Below are the code and all the weights of a small trained network. Each question names an input and a class and asks about switching units off, where a switched-off unit gives its printed mean instead of its output.

import numpy as np


def w(rows, s, z=0):
    codes = np.array(rows[::2]) - 128.0
    scale = np.full(codes.shape[1], s)
    scale[-1] = z or s
    return codes * scale


def f(y):
    return np.maximum(y, 0)


def log_softmax(a):
    a = a - a.max(-1, keepdims=True)
    return a - np.log(np.exp(a).sum(-1, keepdims=True))


def net(x, mask):
    res = np.array(x, float).reshape(1, 5) / 4 @ E
    y = f(res @ A[0][:, :-1].T + A[0][:, -1])
    res = res + np.where(mask, y, B[0][:, -1]) @ B[0][:, :-1]
    return log_softmax(res[-1] @ U[:, :-1].T + U[:, -1])


A, B = {}, {}
E = w([
[90,215,118,144,100,73,105,110,103,73,49,36],'x0',
[141,136,135,170,25,133,16,152,99,150,160,170],'x1',
[99,139,80,93,133,75,149,44,66,118,253,123],'x2',
[88,155,131,95,86,123,119,80,181,125,146,121],'x3',
[85,119,107,128,132,118,126,149,118,131,74,161],'x4',
],0.016)
A[0] = w([
[114,47,157,142,137,212,115,99,177,200,123,189,188],'neuron 1',
[127,125,82,151,50,117,68,103,28,105,187,183,56],'neuron 2',
[60,113,129,124,201,97,216,57,94,132,152,102,134],'neuron 3',
[146,89,115,157,125,174,89,134,192,254,168,210,174],'neuron 4',
[140,71,133,58,137,143,148,146,155,209,166,185,254],'neuron 5',
[165,170,194,58,206,214,173,116,187,78,64,150,148],'neuron 6',
[175,129,182,176,46,155,62,190,187,139,100,145,153],'neuron 7',
[120,84,147,141,155,219,178,171,221,92,70,49,217],'neuron 8',
[119,160,124,150,108,114,115,135,74,115,92,75,187],'neuron 9',
],0.009,0.0062)
B[0] = w([
[125,177,176,135,146,170,165,87,2,158,162,118,227],'neuron 1',
[85,73,138,3,133,135,102,223,145,116,162,91,223],'neuron 2',
[194,162,92,183,173,154,231,33,84,153,75,142,248],'neuron 3',
[182,160,113,153,127,162,137,82,7,80,137,89,236],'neuron 4',
[91,83,135,204,174,202,159,165,102,148,210,217,241],'neuron 5',
[155,118,161,80,107,148,118,81,130,61,227,156,233],'neuron 6',
[148,179,162,194,98,99,97,144,78,155,35,106,234],'neuron 7',
[33,61,230,60,123,114,143,188,143,44,144,102,250],'neuron 8',
[129,135,162,117,115,99,136,143,163,124,97,96,200],'neuron 9',
],0.012,0.018)
U = w([
[53,43,137,80,115,201,137,177,73,74,210,186,88],'0',
[133,208,99,167,135,142,197,75,2,105,63,82,164],'1',
[80,99,123,4,151,12,153,178,161,34,124,78,254],'2',
[126,164,142,237,56,85,66,158,168,118,27,135,68],'3',
[141,104,37,217,209,161,206,99,139,136,161,246,67],'4',
],0.0078,0.00064)

Each question gives the input, the list of numbers given to net, and the class t.
The units are the neurons (one row each of A and B). Each row of codes is followed by its name. A weight is (code - 128) times the scale printed after its matrix; where a second scale follows, it is the last column's (A, B and U).
mask holds one flag per neuron, in row order. A switched-off neuron (its flag False) gives its mean, the last column of its row in B, instead of its output. The means were averaged over made-up inputs and are rounded, as every weight is.
A unit's drop is (log p(t) with every unit on - log p(t) with that unit switched off) / (log p(t) with every unit on - log p(t) with every unit switched off).
The circuit of an input: a set's keep is (log p(t) with only the set's units on - log p(t) with every unit switched off) / (log p(t) with every unit on - log p(t) with every unit switched off). Starting from all 9 units, units are removed one at a time, each time the one whose removal leaves the highest keep (on an exact tie, the one counted first), for as long as the keep stays at least 0.8.
circuit, biggest first: the units of the circuit, biggest drop first
unit that matters most: the unit with the biggest drop
k most important neurons: the k neurons with the biggest drops, biggest first
drop of u: that unit's drop, to one decimal
input [0,-8,-5,5,-2], class 0: circuit, biggest first	neuron 6
input [0,1,-6,6,-2], class 1: 4 most important neurons	neuron 7; neuron 2; neuron 5; neuron 1
input [3,1,-6,-1,-7], class 3: 2 most important neurons	neuron 7; neuron 2
input [8,1,1,-2,-8], class 2: 4 most important neurons	neuron 3; neuron 7; neuron 4; neuron 1
input [-2,-1,7,6,-3], class 4: 2 most important neurons	neuron 3; neuron 8
input [7,2,1,3,-4], class 2: 2 most important neurons	neuron 3; neuron 7
input [-4,-5,1,4,7], class 4: 2 most important neurons	neuron 3; neuron 2
input [0,-2,-6,-7,-8], class 0: 2 most important neurons	neuron 6; neuron 8
input [-8,1,-5,3,-4], class 1: 3 most important neurons	neuron 4; neuron 7; neuron 1
input [7,1,6,-2,0], class 2: 3 most important neurons	neuron 2; neuron 4; neuron 1
input [-8,-1,8,1,-4], class 4: 2 most important neurons	neuron 5; neuron 3
input [1,5,-8,5,8], class 3: 2 most important neurons	neuron 3; neuron 7
input [2,1,3,-2,4], class 2: 3 most important neurons	neuron 5; neuron 4; neuron 1
input [2,-6,-1,-4,0], class 2: unit that matters most	neuron 5
input [7,7,-1,2,6], class 3: drop of neuron 7	0.2
input [5,3,-7,6,4], class 3: drop of neuron 7	0.3
input [3,-1,-2,3,6], class 2: drop of neuron 5	0.1
